Rows near named flat spaces through zero (a row that begins with a name and a colon came from that space):
dr_bd: [ -6   6 -18  -9  -6  33   3 -28   7 -18 -11 -25   7  14 -25  -6  17  18
 -30  16  11  13 -31   0  -3  -1 -20   2 -17  30]
rd_bq: [ 29  53 -13   8  18  17  17 -77 -20  53 -17  -8  23  25  12  16  21  -3
 -21   9  -7  -9 -12   0  37  12 -15  -1   0  26]
zh_jn: [ 12   6   3   5  -8  12 -39  -4   3  -3  -8  -8   6  -8 -16  -9 -17  25
  -6  13   2  12  12  -4 -12  19  -7  32   0   2]
tq_sz: [-31 -51  -6 -10   5 -42  41  57   7   4  11  23 -36  -3  14  -1   6 -36
  40 -11 -10 -12 -11  -3   8 -32  16 -51   0 -19]
rd_bq: [  6   9  19  14  -5   2  -1  -4   9  -9  -5   9  19 -11 -12   7  -7   4
 -25 -24   8   3  15 -12  -5  -8  14   5   6 -14]
rd_bq: [-15 -26   3  -4  -5 -16   8  33   9 -11   4  10 -14  -8  -2  -2  -6  -7
  12 -11   0   0   3  -4  -5 -15  10 -13   0 -17]
dr_bd: [ -7   3  -7 -22  12  27  40 -18   2 -16  -6 -19 -11  17   3  13  12 -14
 -14 -17   2 -14  -3   5   5 -15   7 -11 -17 -28]
nm_td: [ 20 -20  -8 -13  11  10 -16   3   1  10 -24 -20 -21   1  -4   4 -15   3
  22  15 -14 -19  17   3  -2   8   5  22 -26 -24]
nm_td: [ 15 -22   1  15   5 -35  -7  18   1  41 -17  19  -7  -9   1   5  -9  -8
  28   4 -16 -12   9 -11  15  -8   9 -10  -3  -2]
dr_bd: [  1   6   9   8  -3  -9  -5   3   3  11  -1  13   2  -6  -4   0 -14   4
  -4 -12  -1   6  16 -11   4   0   6   3  11 -18]
zh_jn: [ 12   7   6   7 -12 -23   3   1  -4   8  -6  15  17  -3  12  23  -2  10
   9 -25  -4 -12  11   9  15 -15   3  -3   2   5]
rd_bq: [ -5  18  -6  -1   7 -13   5  -6 -18  23  21  10  -6   9  28  -6   5 -11
  18  10  -6   2  -3   8  13  16 -10  -7  20   8]
hb_fj: [-11 -43   1  -4  -4 -29 -10  53   8   0   1  13 -27 -14  -1  -7 -17  -5
  37   2  -9  -3  11  -3  -7  -8  10  -7  -2 -20]
dr_bd: [ -2   0 -15 -16   4   1  16  -5  -9   1   1  -9  -9  14  18   8  11  -4
  16   3  -6 -13  -9  17  10  -3  -8  -7 -10   6]
rd_bq: [ 12  24   6   2   0  25 -26 -20  -8 -17   8 -16  16  -1   2  -6  -1  12
 -14  13   7   5   5  10 -17  25  -7  30   3  13]
nm_td: [  6   8  -5  -6   0   1  -2  -9  -3  13  -8  -3  -5   5   2   5  -8   9
   5  -3  -6  -2  10   1  10   3  -3   9  -2 -12]
nm_td: [-16  19 -13  -4   7  -9  31 -18  -8  33   8  13 -10  17  10  -3   8 -12
  -1  -3  -4   9 -12  -9  29  -2  -9 -26  17  -4]
rd_bq: [  4   8 -12   0   1  -1  -6 -13  -6  18  -3  -2  -1   7   2  -4   4   7
   6  16  -4   4  -9   2  10   9 -14   1   0  18]
zh_jn: [ -4  14  11  20  -3 -25   4   3  -7  13  20  27  17  -6  15  -2   8 -10
   0  -6   3   7  -5  -2   6   1   0 -17  27  22]
hb_fj: [  1   3   6   5   7   1  16  -9   5  13  -8   7   0   0  -7   4  -2 -10
 -13 -13  -1  -1   6 -15   8  -9  11  -9   2 -20]
tq_sz: [ 14   0 -12 -12   7  -1  15 -14  -5  19 -20  -8  -7  12  10  20   1   0
  15  -7 -12 -21   6   8  20  -9   0  -1 -17 -11]
zh_jn: [  2  -7 -13 -18   2   7  -4   2  -3   0  -7 -15 -18   8   5   2  -7   7
  19   8  -8  -8   5  11   2   5  -6  11 -13 -11]
zh_jn: [  6 -12   0  -3   6   7  10  -1   4  -6 -12  -9  -1   1  -4   8   6  -8
  -2  -2  -1 -13  -3   1  -3 -10   8  -4 -16  -3]
dr_bd: [  4   1 -14  -2   2 -17   2  -4 -12  24   1   4  -3   9  18   3  10  -1
  24  14 -10  -8 -12  12  17   3 -13  -9   0  26]
zh_jn: [-29  20  -7 -11 -13   6   8  -3   4  -4  15   7 -10   8  -9 -14 -12  16
 -16 -13   8  30   2 -10   8   3 -12  -2  22 -23]
hb_fj: [ -3 -15  -7   0   6  -8 -17  16  -8   6  13  -3 -12  -2   9 -18   5  -9
  25  34  -5   1 -13   7  -9  18  -9   0   2  26]
tq_sz: [ 11 -12  29  33  -3   1 -38  16  14 -18   2   8  25 -30 -26 -16  -6  -1
 -24  11  13  14   4 -19 -34   9  15  14   7  18]
nm_td: [-12  -4  -2  -8   7  -6  26   6   0   7   4   6 -15   6   8   3   1 -16
   6 -12  -4  -5   3  -4  10 -10   7 -18   3 -24]
dr_bd: [ -3  11 -14  -8   8  20  29 -33   2   9 -14 -12   1  18 -10   5  17  -3
 -23   0   2   0 -19  -6  16 -10  -7 -14 -12   5]
hb_fj: [ -9 -15 -16 -16 -15   3  -5  12   2 -26   0 -14  -4   5  -2   1   7  19
  12   8   3   0 -18  19  -6  -6 -16   2 -15  25]
zh_jn: [ -1  -4  -4  -5   2 -18  24   5  -7   8   2   8  -3   6  22  16  10 -13
  19 -14  -7 -18  -3  12  15 -15   4 -19  -2   1]
nm_td: [  2   1  -9   8   7 -22   7  -6  -5  44  -6  15  -7   5   3  -2   2  -8
  13  10 -11   1  -6 -11  24  -1  -5 -17   7   7]
tq_sz: [ 25  15   7  14   6  14 -20 -26   0  15 -17  -7  16  -4 -12   2  -5   7
 -16   9  -1  -1   9  -9  -1  12   2  21  -5   4]
nm_td: [  8  11  -2 -12  -4  11  -8  -9  -2  -4  -8 -10  -2   4   2   9 -14  17
   2 -11  -3  -5  19   7   3   4  -2  21  -6 -22]
rd_bq: [  0   7  -6  15 -17 -20 -32   3   0  25  -1  16   7  -5 -13 -14 -12  28
   5  15  -1  25  -4 -10   9  12 -20   7  17  27]
dr_bd: [ -6   0 -12 -23  -4   4   8   4  -7 -14   5 -12 -12  11  18   9   0   6
  19  -6  -4 -10   2  22   4  -1  -7   4  -8  -8]
hb_fj: [  0   5   0   3  -9   3  -3  -7   9   6 -14   3   4  -1 -20   1 -11  17
 -16 -11   2  11   6 -14   7  -6  -1   4   1 -12]
dr_bd: [ -4   3  -8 -18   5   3  22  -3  -6  -1   1  -6 -12  12  18  12   2  -6
  12 -12  -6 -14   5  13  11  -6   1  -5  -6 -19]
zh_jn: [  8  20  -6  -4 -21 -25 -24   4 -13  17   3  13   4   2  21  11 -21  34
  29 -13  -9   2  22  18  19   9 -16  20  15   0]
rd_bq: [  2 -10  10   7 -12   4 -17  11  14 -18 -10   0  10 -13 -24  -1 -11  16
 -15  -8   7   8   7  -9 -14  -7   6  11  -5  -4]
tq_sz: [ 12 -19  17  28   2  -6 -13   8  15   4 -14  10  16 -20 -27  -6   1  -8
 -19   6   5   4  -4 -23 -13  -8  15  -5  -4  13]
tq_sz: [  5   9  -7   4  17   0  11 -21  -4  42  -9   4 -11   9  -2  -5   0 -14
  -2  11  -9   2   0 -17  19   7   0  -9   4 -11]
hb_fj: [  5  14  12   6  16   7  38 -23   2  12  -7   7   6   4   2  15   7 -26
 -24 -27   1 -12   9 -14  13 -16  21 -18   1 -30]
nm_td: [ -4 -23 -11 -25  22  -1  30  11   1  19 -13  -7 -43  11  10   7 -10 -24
  27  -7 -17 -22  17  -4  14 -10  15 -12 -17 -59]
tq_sz: [-16 -14 -22  -3   2 -12  52 -12  12  29 -23   9  -8  17 -18   9  22 -11
 -12 -10  -3   1 -34 -19  34 -38  -4 -50 -12   9]
tq_sz: [  1  14  15   7 -18  17 -36   4   2 -46  16  -8  25 -13  -6  -8  -5  24
 -19   0  17  15   4  11 -31  16  -6  30   8  20]
hb_fj: [ 17  33  22  15   0  -2 -24 -10 -13   4  16  10  19 -10  18   2 -15   4
  -3 -10   1   1  30   5  -6  23   6  27  24 -10]
hb_fj: [ -2   1  -3  -4 -13   2  -8   2   4 -10  -5  -3   4   0  -8   3  -6  19
  -3  -6   3   6   2   3   0  -4  -6   8  -3   1]
[ 11  -5  -2   0   4   6 -23   1  -3   2  -3 -10  -3  -3  -1  -7  -5   4
   9  20  -3  -2   3   4  -9  16  -4  17  -6   7] -> zh_jn
[  1   3  24  40  12   1 -28  -1  10  21   8  18  12 -22 -31 -36  -6 -18
 -33  28   9  32  -3 -43 -20  22  10   0  26  10] -> tq_sz
[ 16 -13  16  19   9   8   3  -5  11 -10 -15  -3  20 -12 -17   6  13 -16
 -24  -1   6 -11  -7 -11 -14 -12  18  -6 -15  13] -> zh_jn
[ -9 -10 -20 -13  -4  12   9  -7   3 -11  -7 -16  -4  12 -10  -2  17   8
  -3  14   3   2 -29   7   2  -7 -16 -10 -17  28] -> hb_fj
[ -9   4  -8  -1   7  -8  19  -6  -4  22   3   8  -9   9   5  -3   6 -12
   3   2  -4   3  -9  -7  16  -3  -3 -19   7  -2] -> nm_td
[  5   3 -23   3   3  -3   2 -23  -8  26  -7  -6   6  14   1  -3  26   2
   5  33  -4   1 -38   6  16   4 -24 -14  -8  58] -> dr_bd
[  4  21  -1  13 -13  -7 -39  -7  -7  14   9   8  13  -5  -4 -16 -10  26
   0  19   2  24   0  -2   0  25 -20  20  20  28] -> rd_bq
[  3   7  -5 -12   2   6   4  -8  -3   6  -7  -6 -10   8   5   8 -10   6
   6 -10  -6  -5  15   3  10   1   0   9  -4 -26] -> nm_td
[ -3   5  -7 -24 -16   6   0   7  -8 -36   8 -14   1   7  21  16  -1  20
  16 -17   2 -12   6  34  -4  -3  -9  15  -9  -1] -> tq_sz
[-30  34  -9 -18   0  38  27 -30  -5 -33  28 -17   2  20   4 -12  20  -2
 -36  -1  18  21 -24   7  -5   9 -17  -7  12   7] -> nm_td
[  8   0   4  13   9   0 -35   4  -8   9  14  -2   1  -9   3 -23  -1  -6
  10  39  -1   9  -4  -1 -17  31  -7  15  10  26] -> zh_jn
[ 19   8  18  27   4  11 -31 -12   6   5  -7   1  22 -16 -22 -11  -5   3
 -26  14   7  11   5 -19 -16  15   7  18   5  12] -> tq_sz
[  7  24   4   2   3  13   5 -24  -6  -3   3  -4  15   5   7   7   7   0
 -16  -7   4  -2   1   5   2   4  -1   5   3   5] -> hb_fj
[-20  -7  -7  -6   8 -13  20  11  -2  17  13  11 -22   6   8 -11   2 -19
  13   4  -5   6  -6  -7  10  -2   0 -23  12 -13] -> tq_sz
[ -3 -32   8  -7   8 -10  16  31   8 -10  -4   3 -19  -8   4   8  -7 -21
  18 -16  -6 -19  15  -1  -7 -17  24 -10 -12 -37] -> nm_td
[ -3 -12   1  -3 -12   4 -28  19   1 -30   9  -9   3  -9  -2 -10  -2  15
   8  15   6   6  -5  13 -23  11  -8  17  -3  21] -> dr_bd
[  8  14  -2   3 -10  -5 -43   2  -9  11   8   1   1  -5   4 -13 -19  25
  16  19  -4  14  13   6  -3  29 -16  30  14  10] -> zh_jn
[ -1   2  -1  11  -9  15 -19 -11  10  -8  -7  -6  15  -4 -30 -14   4  17
 -28  17  11  21 -18 -13 -11   5 -11   7  -2  28] -> dr_bd
[ -4  -7  10   3  -5  12  -8  10   6 -36   9  -8  11  -9  -6  -5   7   0
 -13   2  12   3  -8   5 -25   0   4   5  -3  14] -> nm_td
[ 15  11  -6   2  21   1   5 -24  -8  46 -13   0 -12   9   5   1  -5 -13
   7  11 -14  -8  10 -11  20  11   2   1  -1 -18] -> tq_sz
[ -8 -19   2  -7 -35   7 -72  45   4 -67  21 -17   6 -20  -8 -22 -16  47
  18  25  14  21  -1  28 -49  26 -21  47  -1  37] -> dr_bd
[ -4  -8  26  14   1  -6 -38  36  -2 -23  32   9  -1 -25   8 -24 -17 -10
  10  14   6  11  19  -1 -37  27  12  21  23  -7] -> tq_sz
[  1   6   3  -3 -12  25 -15 -11  16 -17 -18 -12   6  -3 -34  -2 -17  29
 -31 -11   9  16  12 -14  -9  -2  -1  23  -8 -21] -> zh_jn
[-11 -16  -7 -25 -10   7  38  10   5 -44  -5 -14   0  10  10  28  17   1
   2 -33   5 -23 -10  25   0 -35   5 -16 -25  -5] -> hb_fj
[  1  -3  -4  -7   5   9   3  -2  -2  -8  -1 -10  -4   4   3   1   4  -4
   2   5   0  -6  -3   6  -4   2   0   2  -8   0] -> rd_bq
[ -1  20   7  18 -14 -33   5  -2  -3  26   4  33  18  -4   7   9  -4   9
  -1 -24  -1   9   7  -7  24 -10  -2 -14  26   7] -> nm_td
[  3  -8  11  22   7  -5  -8   3   9  14  -4  11   5 -12 -19 -13   0 -12
 -15  11   3  11  -4 -24  -7   2   9  -7   7   5] -> tq_sz
[ 20 -23  -1   2  19   7 -15   4  -4   2  -7 -18  -6  -4   5  -4  10 -19
  18  33  -7 -21  -7   8 -16  12   6   8 -21  18] -> zh_jn
[  1   1  -8 -17  11 -22  29   5 -17  22   6   7 -20  13  42  20   0 -19
  40 -16 -17 -28  14  20  25  -7   5 -14   1 -25] -> dr_bd
